Below are the code and all the weights of a small trained network. Each question names an input and a target symbol and asks about switching units off, where a switched-off unit gives its printed mean instead of its output.

import numpy as np


def w(rows, s, z=0):
    codes = np.array(rows[::2]) - 128.0
    scale = np.full(codes.shape[1], s)
    scale[-1] = z or s
    return codes * scale


def norm(h):
    return h / np.sqrt((h * h).mean(-1, keepdims=True) + 1e-5)


def f(y):
    return y / 2 * (1 + np.tanh(0.7978845608 * (y + 0.044715 * y**3)))


def softmax(a):
    e = np.exp(a - a.max(-1, keepdims=True))
    return e / e.sum(-1, keepdims=True)


def log_softmax(a):
    a = a - a.max(-1, keepdims=True)
    return a - np.log(np.exp(a).sum(-1, keepdims=True))


def net(x, mask):
    ids = ['βγδεζηλμξ'.index(c) for c in x.split()]
    T = len(ids)
    res = E[ids] + P[:T]
    u = 0
    for l in range(2):
        q, k, v = (norm(res) @ M[l].T for M in (Q, K, V))
        z = softmax(np.where(np.tri(T) > 0, q @ k.T / 3**0.5, -1e9)) @ v
        res = res + np.where(mask[u], z, O[l][:, -1]) @ O[l][:, :-1]
        u += 1
        y = f(norm(res) @ A[l][:, :-1].T + A[l][:, -1])
        res = res + np.where(mask[u : u + 4], y, B[l][:, -1]) @ B[l][:, :-1]
        u += 4
    return log_softmax(norm(res)[-1] @ U[:, :-1].T + U[:, -1])


Q, K, V, O, A, B = {}, {}, {}, {}, {}, {}
E = w([
[139,98,179,90,79,125,130,146,146],'β',
[133,59,148,125,126,103,144,173,157],'γ',
[88,76,133,77,95,122,111,135,147],'δ',
[78,65,110,88,126,43,140,159,127],'ε',
[149,86,134,86,118,54,173,96,128],'ζ',
[95,144,131,70,118,96,158,101,136],'η',
[120,101,128,154,133,132,131,85,186],'λ',
[166,179,7,194,102,130,173,115,166],'μ',
[136,136,141,137,156,164,170,107,157],'ξ',
],0.018)
P = w([
[152,85,249,44,179,128,77,132,71],'0',
[110,140,178,62,166,76,99,150,184],'1',
[116,152,140,64,143,68,112,153,211],'2',
[110,128,136,135,119,88,120,62,152],'3',
[112,142,115,148,59,98,156,96,172],'4',
[116,108,69,93,87,124,145,128,146],'5',
[113,126,86,150,39,133,163,105,130],'6',
[114,107,67,139,27,171,198,140,111],'7',
],0.013)
Q[0] = w([
[97,55,118,138,39,213,254,193,88],'0.h1',
[126,181,149,231,86,174,98,90,33],'0.h1',
[209,140,105,77,174,155,67,242,27],'0.h1',
],0.0097)
K[0] = w([
[139,126,8,132,81,128,161,131,133],'0.h1',
[133,106,197,112,89,120,144,197,151],'0.h1',
[101,57,195,97,121,129,121,128,85],'0.h1',
],0.014)
V[0] = w([
[170,173,121,103,134,174,165,85,145],'0.h1',
[137,88,130,165,121,193,88,137,183],'0.h1',
[248,90,118,159,135,101,133,154,120],'0.h1',
],0.015)
O[0] = w([
[82,200,182,51,165,133,41,79,168,254],'0.h1',
[193,92,182,190,110,125,11,181,151,66],'0.h1',
[205,114,7,75,96,135,82,91,164,110],'0.h1',
],0.012,0.0065)
A[0] = w([
[152,103,114,245,154,144,197,237,43,2],'0.n1',
[80,180,76,207,126,148,187,131,85,101],'0.n2',
[133,117,43,122,68,187,71,110,96,78],'0.n3',
[67,155,146,80,156,132,147,103,111,124],'0.n4',
],0.011,0.0063)
B[0] = w([
[129,208,108,175,102,114,3,112,81,138],'0.n1',
[96,101,92,55,160,116,167,110,191,154],'0.n2',
[138,157,145,127,168,80,110,88,168,175],'0.n3',
[170,144,123,196,146,106,155,162,138,255],'0.n4',
],0.016,0.0078)
Q[1] = w([
[51,139,126,15,248,161,158,56,129],'1.h1',
[107,87,11,120,33,175,187,72,42],'1.h1',
[53,12,249,254,119,142,236,121,35],'1.h1',
],0.0093)
K[1] = w([
[142,127,160,79,180,118,204,132,109],'1.h1',
[106,77,67,111,58,11,168,107,159],'1.h1',
[41,157,145,190,45,120,139,93,247],'1.h1',
],0.013)
V[1] = w([
[94,155,249,62,76,204,150,123,114],'1.h1',
[107,221,126,65,213,174,162,125,133],'1.h1',
[58,125,80,93,44,28,153,139,31],'1.h1',
],0.012)
O[1] = w([
[133,198,199,75,136,5,158,120,86,238],'1.h1',
[90,177,183,45,217,184,53,82,85,254],'1.h1',
[78,146,96,66,7,156,165,141,128,32],'1.h1',
],0.014,0.0059)
A[1] = w([
[110,136,65,84,65,160,171,128,144,149],'1.n1',
[204,177,158,173,164,57,125,147,142,141],'1.n2',
[53,200,119,17,139,137,138,99,127,69],'1.n3',
[169,120,152,252,150,63,151,165,108,3],'1.n4',
],0.016,0.013)
B[1] = w([
[160,125,169,149,161,143,67,76,77,180],'1.n1',
[126,70,166,91,112,229,77,139,127,231],'1.n2',
[126,97,133,152,158,81,227,127,126,248],'1.n3',
[4,76,95,148,92,57,121,46,173,169],'1.n4',
],0.02,0.016)
U = w([
[194,78,130,42,89,110,155,176,150,106],'β',
[236,79,107,199,146,132,168,183,170,154],'γ',
[136,192,113,194,107,1,67,131,87,141],'δ',
[62,169,61,74,91,209,130,162,105,175],'ε',
[176,53,122,132,150,148,171,44,72,3],'ζ',
[106,157,106,144,153,94,211,167,156,195],'η',
[58,63,129,149,125,91,105,107,178,64],'λ',
[152,160,36,71,141,91,102,113,177,164],'μ',
[155,158,176,168,186,149,82,161,122,157],'ξ',
],0.0086,0.0078)

Each question gives the input, a string of symbols that net reads in full, and the target symbol t.
The units are the heads (3 rows each of Q, K, V and O) and the neurons (one row each of A and B). Each row of codes is followed by its name. A weight is (code - 128) times the scale printed after its matrix; where a second scale follows, it is the last column's (O, A, B and U).
mask holds one flag per unit, layer by layer, with each layer's heads first. A switched-off unit (its flag False) gives its mean, the last column of its rows in O or B, instead of its output. The means were averaged over made-up inputs and are rounded, as every weight is.
A unit's drop is (log p(t) with every unit on - log p(t) with that unit switched off) / (log p(t) with every unit on - log p(t) with every unit switched off).
The circuit of an input: a set's keep is (log p(t) with only the set's units on - log p(t) with every unit switched off) / (log p(t) with every unit on - log p(t) with every unit switched off). Starting from all 10 units, units are removed one at a time, each time the one whose removal leaves the highest keep (on an exact tie, the one counted first), for as long as the keep stays at least 0.8.
units of the circuit, in order: the units of the circuit, biggest drop first
top k neurons: the k neurons with the biggest drops, biggest first
k most important neurons of layer l: the k neurons of layer l with the biggest drops, biggest first
input μ η η λ, target μ: units of the circuit, in order -> (0.h1)
input β γ ξ δ μ γ, target β: top 3 neurons -> (0.n4 1.n4 1.n2)
input η η ε μ λ η η λ, target η: units of the circuit, in order -> (1.h1 1.n3 1.n2)
input γ ζ γ, target ζ: units of the circuit, in order -> (0.h1 1.n1 1.h1)
input η γ γ γ β λ ξ λ, target ξ: top 2 neurons -> (0.n4 1.n2)
input ε μ ξ ε, target ε: units of the circuit, in order -> (1.h1 0.h1)
input ξ η ε η ε δ, target η: units of the circuit, in order -> (0.h1 1.n2)
input ζ ζ δ ε, target ζ: units of the circuit, in order -> (1.n1 1.h1 0.h1)
input ζ β η μ λ, target ζ: top 4 neurons -> (1.n1 1.n3 1.n4 1.n2)
input ξ β β β δ, target δ: 2 most important neurons of layer 0 -> (0.n1 0.n4)
input ζ ε δ β ξ, target ξ: units of the circuit, in order -> (0.h1 1.n4)
input δ γ η δ μ β γ ε, target δ: top 2 neurons -> (1.n2 1.n1)
input β ξ λ ε β β β δ, target δ: units of the circuit, in order -> (0.h1 0.n1 1.n2 1.h1)
input λ ε γ γ γ μ, target λ: top 2 neurons -> (1.n4 0.n3)
input γ η ζ δ ε, target ζ: units of the circuit, in order -> (1.n1 0.h1 1.h1)
input η λ δ λ ζ λ η η, target λ: top 2 neurons -> (0.n4 1.n4)
input γ γ γ δ δ μ δ, target γ: most important neuron of layer 1 -> (1.n4)
input λ γ η, target λ: units of the circuit, in order -> (0.h1 1.n4 1.h1 1.n2)
input β ξ δ η μ, target β: top 2 neurons -> (0.n4 1.n2)
input μ η β β ξ ε γ, target μ: units of the circuit, in order -> (0.h1)
input μ β β η β β μ ε, target μ: units of the circuit, in order -> (0.h1 1.h1 1.n2 1.n3)
input μ η μ β β, target μ: 2 most important neurons of layer 1 -> (1.n2 1.n1)
input λ ξ γ μ, target λ: top 2 neurons -> (1.n4 1.n2)
input γ μ γ ζ, target γ: units of the circuit, in order -> (0.h1 1.h1)
input δ β λ ε μ β, target δ: 3 most important neurons of layer 1 -> (1.n2 1.n1 1.n3)
input η μ β ξ, target η: top 3 neurons -> (1.n3 1.n2 1.n1)
